Below is a small trained network, with its code and all its weights. Each question gives an input and a target symbol and asks what happens when units are switched off, that is, made to give their printed mean instead of their output.

import numpy as np


def w(rows, s, z=0):
    codes = np.array(rows[::2]) - 128.0
    scale = np.full(codes.shape[1], s)
    scale[-1] = z or s
    return codes * scale


def norm(h):
    return h / np.sqrt((h * h).mean(-1, keepdims=True) + 1e-5)


def f(y):
    return y / 2 * (1 + np.tanh(0.7978845608 * (y + 0.044715 * y**3)))


def softmax(a):
    e = np.exp(a - a.max(-1, keepdims=True))
    return e / e.sum(-1, keepdims=True)


def log_softmax(a):
    a = a - a.max(-1, keepdims=True)
    return a - np.log(np.exp(a).sum(-1, keepdims=True))


def net(x, mask):
    ids = ['ΓΔΨβεημξπτω'.index(c) for c in x.split()]
    T = len(ids)
    res = E[ids] + P[:T]
    u = 0
    for l in range(2):
        r = norm(res)
        for j in range(2):
            rows = slice(2 * j, 2 * j + 2)
            q, k, v = (r @ M[l][rows].T for M in (Q, K, V))
            z = softmax(np.where(np.tri(T) > 0, q @ k.T / 2**0.5, -1e9)) @ v
            o = O[l][rows]
            res = res + np.where(mask[u + j], z, o[:, -1]) @ o[:, :-1]
        u += 2
        y = f(norm(res) @ A[l][:, :-1].T + A[l][:, -1])
        res = res + np.where(mask[u : u + 4], y, B[l][:, -1]) @ B[l][:, :-1]
        u += 4
    return log_softmax(norm(res)[-1] @ U[:, :-1].T + U[:, -1])


Q, K, V, O, A, B = {}, {}, {}, {}, {}, {}
E = w([
[165,161,195,49,2,84,70,160,132],'Γ',
[82,142,114,144,133,82,98,181,139],'Δ',
[154,146,111,131,140,144,132,159,126],'Ψ',
[97,151,190,148,142,177,123,120,152],'β',
[107,86,145,50,151,144,162,153,130],'ε',
[128,165,173,132,128,72,175,127,85],'η',
[151,122,91,113,139,146,116,126,162],'μ',
[132,151,55,159,122,132,203,111,193],'ξ',
[146,80,160,155,151,93,101,122,137],'π',
[162,98,107,156,152,128,146,128,151],'τ',
[98,94,109,154,93,156,117,125,100],'ω',
],0.0054)
P = w([
[166,113,148,143,113,125,109,252,157],'0',
[138,117,139,137,107,118,116,206,168],'1',
[128,111,127,131,105,117,120,176,167],'2',
[135,123,120,131,130,135,128,148,143],'3',
[130,133,115,133,140,139,131,123,130],'4',
[122,129,119,129,149,130,135,87,123],'5',
[124,140,114,134,156,146,133,76,113],'6',
[122,150,126,130,161,153,137,63,93],'7',
],0.0032)
Q[0] = w([
[39,24,188,123,35,3,119,43,195],'L0H0',
[157,148,97,148,145,164,112,207,122],'L0H0',
[208,110,40,130,188,245,110,148,178],'L0H1',
[72,85,169,81,20,52,98,150,164],'L0H1',
],0.0044)
K[0] = w([
[148,145,134,137,110,122,109,228,122],'L0H0',
[116,100,120,133,136,130,137,94,130],'L0H0',
[113,131,102,148,118,169,141,53,86],'L0H1',
[135,116,131,132,128,104,117,254,141],'L0H1',
],0.0075)
V[0] = w([
[149,230,135,180,122,136,75,154,106],'L0H0',
[65,125,217,96,150,180,110,156,84],'L0H0',
[3,66,128,198,118,165,155,75,129],'L0H1',
[117,80,112,144,46,125,87,89,87],'L0H1',
],0.0023)
O[0] = w([
[147,236,45,238,163,114,67,143,92,197],'L0H0',
[9,66,117,130,231,53,115,120,123,251],'L0H0',
[106,96,99,154,5,15,134,183,233,148],'L0H1',
[172,155,157,119,95,94,195,126,225,193],'L0H1',
],0.0018,0.00029)
A[0] = w([
[137,125,115,114,103,164,83,132,184,67],'L0N0',
[92,160,100,119,95,127,193,86,147,69],'L0N1',
[64,113,163,27,181,158,125,109,74,119],'L0N2',
[161,171,71,104,70,82,189,169,252,5],'L0N3',
],0.0031,0.0017)
B[0] = w([
[121,186,203,109,105,116,169,54,77,139],'L0N0',
[249,153,134,163,237,151,79,172,112,3],'L0N1',
[125,33,84,118,112,100,224,209,218,216],'L0N2',
[217,192,99,205,58,102,229,49,240,236],'L0N3',
],0.0018,0.00036)
Q[1] = w([
[234,95,64,79,2,156,190,136,125],'L1H0',
[53,94,222,124,22,44,110,93,145],'L1H0',
[103,75,195,168,29,17,128,172,195],'L1H1',
[25,112,239,52,148,85,104,121,45],'L1H1',
],0.0055)
K[1] = w([
[140,44,81,211,144,158,111,204,180],'L1H0',
[128,158,139,87,70,141,107,254,116],'L1H0',
[103,137,139,125,48,130,78,242,142],'L1H1',
[146,184,173,25,134,124,111,181,179],'L1H1',
],0.0067)
V[1] = w([
[113,69,68,92,116,224,6,44,243],'L1H0',
[192,129,191,53,41,50,21,140,95],'L1H0',
[249,47,177,221,186,50,159,147,165],'L1H1',
[106,18,168,166,90,172,54,132,39],'L1H1',
],0.0022)
O[1] = w([
[120,30,101,210,96,162,19,253,209,121],'L1H0',
[93,101,28,135,131,220,130,8,76,140],'L1H0',
[110,28,173,166,188,61,81,23,78,133],'L1H1',
[149,122,100,185,151,124,200,86,177,249],'L1H1',
],0.0028,0.0019)
A[1] = w([
[101,41,147,138,69,93,95,131,197,97],'L1N0',
[175,85,131,138,111,110,100,212,129,173],'L1N1',
[114,180,156,82,181,46,213,44,66,3],'L1N2',
[11,53,8,189,106,231,102,4,96,101],'L1N3',
],0.004,0.0041)
B[1] = w([
[172,195,135,113,181,180,117,122,17,161],'L1N0',
[69,117,106,105,99,124,150,27,116,189],'L1N1',
[27,208,95,97,199,225,130,2,160,112],'L1N2',
[100,102,120,201,26,164,199,177,24,253],'L1N3',
],0.0039,0.0044)
U = w([
[125,141,134,125,142,126,129,132,129,4],'Γ',
[79,148,253,175,152,199,106,172,197,90],'Δ',
[220,196,109,109,207,160,112,208,65,87],'Ψ',
[35,167,59,137,144,7,70,180,132,116],'β',
[91,37,129,22,161,111,211,175,149,128],'ε',
[59,216,127,99,178,147,177,22,106,162],'η',
[111,98,50,112,122,209,33,120,175,88],'μ',
[168,175,190,48,26,89,73,100,115,164],'ξ',
[86,104,100,195,66,170,180,157,39,188],'π',
[192,49,171,167,188,67,77,51,86,146],'τ',
[199,157,94,183,108,93,203,110,230,172],'ω',
],0.0057,0.0025)

Each question gives the input, a string of symbols that net reads in full, and the target symbol t.
The units are the heads (2 rows each of Q, K, V and O) and the neurons (one row each of A and B). Each row of codes is followed by its name. A weight is (code - 128) times the scale printed after its matrix; where a second scale follows, it is the last column's (O, A, B and U).
mask holds one flag per unit, layer by layer, with each layer's heads first. A switched-off unit (its flag False) gives its mean, the last column of its rows in O or B, instead of its output. The means were averaged over made-up inputs and are rounded, as every weight is.
A unit's drop is (log p(t) with every unit on - log p(t) with that unit switched off) / (log p(t) with every unit on - log p(t) with every unit switched off).
The circuit of an input: a set's keep is (log p(t) with only the set's units on - log p(t) with every unit switched off) / (log p(t) with every unit on - log p(t) with every unit switched off). Starting from all 12 units, units are removed one at a time, each time the one whose removal leaves the highest keep (on an exact tie, the one counted first), for as long as the keep stays at least 0.8.
circuit, biggest first: the units of the circuit, biggest drop first
k most important neurons: the k neurons with the biggest drops, biggest first
k most important neurons of layer l: the k neurons of layer l with the biggest drops, biggest first
heads that matter: for each layer, one digit per head in row order, 1 if its drop is at least 0.15 and else 0, layers parted by /
input ω π η, target η: circuit, biggest first : [L1N2, L1H0]
input ω Ψ π β Γ β Ψ, target β: heads that matter : 10 / 10
input ω ω Ψ, target ω: circuit, biggest first : [L1N3, L0N3]
input μ Δ τ Ψ, target τ: circuit, biggest first : [L1H1, L1N3]
input Γ ω ε ω ω μ, target ω: heads that matter : 01 / 00
input β Ψ Ψ, target β: 2 most important neurons : [L1N3, L1N0]
input ω η ω μ, target ω: circuit, biggest first : [L0N3, L0H1]
input ε β Γ μ Ψ, target μ: circuit, biggest first : [L1H0, L1N3, L1N1]
input ω ω π, target τ: circuit, biggest first : [L1N3, L1N0]
input ω ω ε β τ β Ψ, target τ: heads that matter : 00 / 11
input π Δ ω Δ ω Δ η, target η: circuit, biggest first : [L1N2]
input Γ ω ω Γ ξ Γ Ψ, target ξ: heads that matter : 10 / 11
input ξ ω τ ε ε ε Ψ Ψ, target ε: heads that matter : 10 / 10
input β Γ ξ μ, target ξ: most important neuron of layer 0 : [L0N0]
input ω τ ω ξ ω Γ Ψ τ, target τ: circuit, biggest first : [L1H0, L1H1, L1N3]
input η Ψ τ, target τ: circuit, biggest first : [L1H1, L1N3]
input ε Γ η Γ ω τ, target ω: circuit, biggest first : [L0H1, L1N3, L1H1]
input τ Γ ξ Ψ, target ξ: heads that matter : 10 / 01
input ξ ω β ξ ω ε β, target Δ: circuit, biggest first : [L1N3, L1H0]
input μ ω ω Γ Γ π, target π: heads that matter : 00 / 10
input ε ω ω ω ω ω Ψ Δ, target β: heads that matter : 00 / 00
input Ψ η ω ω β, target η: circuit, biggest first : [L1H0, L1N2]
input Ψ ω Ψ ω ε Ψ Ψ, target ε: 2 most important neurons : [L1N3, L1N0]
input Γ ω ω η β, target η: circuit, biggest first : [L1H0]
input Δ μ ω β Ψ Δ Ψ Ψ, target Ψ: heads that matter : 00 / 10
